Below are the code and all the weights of a small trained network. Each question names an input and a class and asks about switching units off, where a switched-off unit gives its printed mean instead of its output.

import numpy as np


def w(rows, s, z=0):
    codes = np.array(rows[::2]) - 128.0
    scale = np.full(codes.shape[1], s)
    scale[-1] = z or s
    return codes * scale


def norm(h):
    return h / np.sqrt((h * h).mean(-1, keepdims=True) + 1e-5)


def f(y):
    return y / 2 * (1 + np.tanh(0.7978845608 * (y + 0.044715 * y**3)))


def log_softmax(a):
    a = a - a.max(-1, keepdims=True)
    return a - np.log(np.exp(a).sum(-1, keepdims=True))


def net(x, mask):
    res = np.array(x, float).reshape(1, 4) / 4 @ E
    u = 0
    for l in range(4):
        y = f(norm(res) @ A[l][:, :-1].T + A[l][:, -1])
        res = res + np.where(mask[u : u + 4], y, B[l][:, -1]) @ B[l][:, :-1]
        u += 4
    return log_softmax(norm(res)[-1] @ U[:, :-1].T + U[:, -1])


A, B = {}, {}
E = w([
[67,90,176,159,108],'x0',
[84,55,65,109,56],'x1',
[126,31,226,61,123],'x2',
[85,128,78,146,254],'x3',
],0.0034)
A[0] = w([
[221,216,176,108,170,6],'0.n0',
[125,157,82,116,2,66],'0.n1',
[119,208,34,122,99,145],'0.n2',
[149,224,176,145,127,35],'0.n3',
],0.0081,0.0021)
B[0] = w([
[123,253,204,92,161,200],'0.n0',
[62,165,146,176,9,237],'0.n1',
[83,96,30,183,155,253],'0.n2',
[220,102,190,211,158,164],'0.n3',
],0.0062,0.0037)
A[1] = w([
[69,22,234,183,229,109],'1.n0',
[49,110,194,54,113,130],'1.n1',
[215,61,179,77,4,3],'1.n2',
[2,62,202,24,182,74],'1.n3',
],0.0071,0.0012)
B[1] = w([
[233,187,22,227,60,238],'1.n0',
[201,149,114,48,108,210],'1.n1',
[22,56,136,37,182,230],'1.n2',
[254,207,53,78,83,252],'1.n3',
],0.0078,0.0035)
A[2] = w([
[143,48,175,110,132,85],'2.n0',
[186,55,122,184,117,113],'2.n1',
[151,203,245,107,174,54],'2.n2',
[124,72,46,118,218,2],'2.n3',
],0.012,0.0014)
B[2] = w([
[101,127,114,87,163,143],'2.n0',
[145,213,193,105,133,143],'2.n1',
[191,39,161,192,246,253],'2.n2',
[57,200,110,102,183,216],'2.n3',
],0.012,0.0037)
A[3] = w([
[81,77,199,8,122,2],'3.n0',
[87,86,164,237,47,4],'3.n1',
[160,130,123,248,130,66],'3.n2',
[110,204,203,139,134,221],'3.n3',
],0.011,0.00077)
B[3] = w([
[112,78,157,1,129,240],'3.n0',
[133,61,88,195,91,221],'3.n1',
[103,99,199,82,110,254],'3.n2',
[80,132,128,142,98,148],'3.n3',
],0.014,0.0041)
U = w([
[171,100,217,170,243,150],'0',
[118,149,193,161,100,3],'1',
[34,190,77,149,197,169],'2',
[95,72,133,3,105,147],'3',
[227,185,79,113,77,168],'4',
[79,59,87,214,25,112],'5',
],0.012,0.0046)

Each question gives the input, the list of numbers given to net, and the class t.
The units are the neurons (one row each of A and B). Each row of codes is followed by its name. A weight is (code - 128) times the scale printed after its matrix; where a second scale follows, it is the last column's (A, B and U).
mask holds one flag per neuron, layer by layer. A switched-off neuron (its flag False) gives its mean, the last column of its row in B, instead of its output. The means were averaged over made-up inputs and are rounded, as every weight is.
A unit's drop is (log p(t) with every unit on - log p(t) with that unit switched off) / (log p(t) with every unit on - log p(t) with every unit switched off).
The circuit of an input: a set's keep is (log p(t) with only the set's units on - log p(t) with every unit switched off) / (log p(t) with every unit on - log p(t) with every unit switched off). Starting from the 12 units with the biggest drops (on a tie, the unit counted first), units are removed one at a time, each time the one whose removal leaves the highest keep (on an exact tie, the one counted first), for as long as the keep stays at least 0.8.
circuit, biggest first: the units of the circuit, biggest drop first
unit that matters most: the unit with the biggest drop
k most important neurons: the k neurons with the biggest drops, biggest first
top k neurons in layer l: the k neurons of layer l with the biggest drops, biggest first
drop of u: that unit's drop, to one decimal
input [1,-2,-7,-1], class 2: 2 most important neurons -> (0.n2 1.n0)
input [6,-4,-2,-4], class 0: circuit, biggest first -> (0.n2 2.n2)
input [-1,-4,-6,-1], class 0: circuit, biggest first -> (0.n0 2.n2)
input [-2,-1,-3,-1], class 2: circuit, biggest first -> (0.n2)
input [3,-5,-5,-4], class 0: circuit, biggest first -> (2.n2 0.n0)
input [7,4,-6,3], class 2: 4 most important neurons -> (2.n3 0.n1 0.n2 1.n0)
input [-3,6,-3,2], class 2: 2 most important neurons -> (0.n2 2.n3)
input [-7,3,7,2], class 4: top 2 neurons in layer 1 -> (1.n3 1.n1)
input [-4,-4,4,-8], class 0: 2 most important neurons -> (2.n2 0.n0)
input [0,6,-4,3], class 2: 2 most important neurons -> (2.n3 0.n2)
input [6,-4,-3,4], class 1: top 2 neurons in layer 1 -> (1.n3 1.n0)
input [-5,5,-1,-8], class 5: 2 most important neurons -> (0.n1 3.n1)
input [1,-3,3,-3], class 0: top 2 neurons in layer 0 -> (0.n2 0.n0)
input [0,4,-7,-3], class 5: circuit, biggest first -> (0.n1)
input [5,-3,-3,2], class 1: 4 most important neurons -> (2.n1 0.n1 3.n2 1.n3)
input [-8,-7,1,-7], class 0: drop of 2.n2 -> 0.2
input [-3,-5,4,-2], class 0: drop of 2.n2 -> 0.2
input [8,0,-4,-2], class 5: drop of 1.n0 -> 0.0
input [-1,6,-4,3], class 2: drop of 2.n3 -> 0.8
input [3,8,-2,5], class 2: unit that matters most -> 2.n3
